Below are the code and all the weights of a small trained network. Each question names an input and a class and asks about switching units off, where a switched-off unit gives its printed mean instead of its output.

import numpy as np


def w(rows, s, z=0):
    codes = np.array(rows[::2]) - 128.0
    scale = np.full(codes.shape[1], s)
    scale[-1] = z or s
    return codes * scale


def norm(h):
    return h / np.sqrt((h * h).mean(-1, keepdims=True) + 1e-5)


def f(y):
    return y / 2 * (1 + np.tanh(0.7978845608 * (y + 0.044715 * y**3)))


def log_softmax(a):
    a = a - a.max(-1, keepdims=True)
    return a - np.log(np.exp(a).sum(-1, keepdims=True))


def net(x, mask):
    res = np.array(x, float).reshape(1, 2) / 4 @ E
    u = 0
    for l in range(4):
        y = f(norm(res) @ A[l][:, :-1].T + A[l][:, -1])
        res = res + np.where(mask[u : u + 5], y, B[l][:, -1]) @ B[l][:, :-1]
        u += 5
    return log_softmax(norm(res)[-1] @ U[:, :-1].T + U[:, -1])


A, B = {}, {}
E = w([
[2,48,120],'x0',
[48,174,148],'x1',
],0.0097)
A[0] = w([
[69,212,183,9],'L0N0',
[172,21,156,104],'L0N1',
[221,196,230,120],'L0N2',
[39,254,77,70],'L0N3',
[62,67,130,186],'L0N4',
],0.0072,0.0016)
B[0] = w([
[140,90,182,182],'L0N0',
[56,18,166,179],'L0N1',
[115,140,10,255],'L0N2',
[169,97,208,225],'L0N3',
[218,173,1,229],'L0N4',
],0.0097,0.0032)
A[1] = w([
[179,168,202,156],'L1N0',
[103,124,54,118],'L1N1',
[6,109,144,142],'L1N2',
[113,138,132,4],'L1N3',
[52,210,169,129],'L1N4',
],0.017,0.003)
B[1] = w([
[77,119,90,219],'L1N0',
[62,98,135,240],'L1N1',
[104,152,94,254],'L1N2',
[182,152,113,108],'L1N3',
[217,7,152,216],'L1N4',
],0.015,0.006)
A[2] = w([
[191,252,171,174],'L2N0',
[153,126,144,17],'L2N1',
[37,84,83,250],'L2N2',
[104,109,151,160],'L2N3',
[245,24,141,245],'L2N4',
],0.011,0.0021)
B[2] = w([
[7,143,89,142],'L2N0',
[136,124,108,116],'L2N1',
[188,185,168,254],'L2N2',
[201,151,82,143],'L2N3',
[101,80,215,227],'L2N4',
],0.014,0.0094)
A[3] = w([
[49,94,84,187],'L3N0',
[63,143,33,45],'L3N1',
[156,7,175,194],'L3N2',
[109,220,152,253],'L3N3',
[205,160,147,216],'L3N4',
],0.015,0.0023)
B[3] = w([
[195,110,95,171],'L3N0',
[32,199,29,188],'L3N1',
[2,111,206,250],'L3N2',
[166,71,125,175],'L3N3',
[160,36,88,153],'L3N4',
],0.018,0.013)
U = w([
[26,41,214,193],'0',
[82,169,9,212],'1',
[173,28,116,235],'2',
[137,208,160,21],'3',
[184,123,170,2],'4',
[172,225,162,20],'5',
[200,230,171,36],'6',
],0.015,0.0079)

Each question gives the input, the list of numbers given to net, and the class t.
The units are the neurons (one row each of A and B). Each row of codes is followed by its name. A weight is (code - 128) times the scale printed after its matrix; where a second scale follows, it is the last column's (A, B and U).
mask holds one flag per neuron, layer by layer. A switched-off neuron (its flag False) gives its mean, the last column of its row in B, instead of its output. The means were averaged over made-up inputs and are rounded, as every weight is.
A unit's drop is (log p(t) with every unit on - log p(t) with that unit switched off) / (log p(t) with every unit on - log p(t) with every unit switched off).
The circuit of an input: a set's keep is (log p(t) with only the set's units on - log p(t) with every unit switched off) / (log p(t) with every unit on - log p(t) with every unit switched off). Starting from the 12 units with the biggest drops (on a tie, the unit counted first), units are removed one at a time, each time the one whose removal leaves the highest keep (on an exact tie, the one counted first), for as long as the keep stays at least 0.8.
circuit, biggest first: the units of the circuit, biggest drop first
most important unit: the unit with the biggest drop
top k neurons: the k neurons with the biggest drops, biggest first
top k neurons in layer l: the k neurons of layer l with the biggest drops, biggest first
drop when u is switched off: that unit's drop, to one decimal
input [-3,-1], class 2: circuit, biggest first => [L1N4; L3N2; L3N1]
input [0,-2], class 2: top 3 neurons => [L1N4; L2N2; L3N2]
input [-1,1], class 2: most important unit => L1N4
input [0,2], class 2: top 3 neurons => [L1N0; L1N4; L3N2]
input [-1,-3], class 2: top 3 neurons in layer 0 => [L0N3; L0N2; L0N0]
input [3,-3], class 2: top 2 neurons in layer 2 => [L2N4; L2N2]
input [5,-3], class 1: top 4 neurons => [L2N4; L1N4; L0N3; L1N1]
input [2,-3], class 2: top 3 neurons in layer 2 => [L2N2; L2N4; L2N3]
input [7,4], class 1: top 2 neurons => [L1N2; L2N4]
input [-7,-6], class 1: top 4 neurons => [L1N4; L2N0; L2N2; L0N3]
input [2,-1], class 2: top 2 neurons in layer 0 => [L0N4; L0N2]
input [3,2], class 2: top 3 neurons in layer 3 => [L3N3; L3N2; L3N1]
input [0,3], class 2: top 2 neurons in layer 1 => [L1N0; L1N4]
input [5,-4], class 1: top neuron in layer 1 => [L1N4]
input [2,-2], class 2: top 3 neurons in layer 0 => [L0N2; L0N3; L0N0]
input [2,2], class 2: drop when L2N4 is switched off => 0.1
input [-5,1], class 1: drop when L1N4 is switched off => 1.1
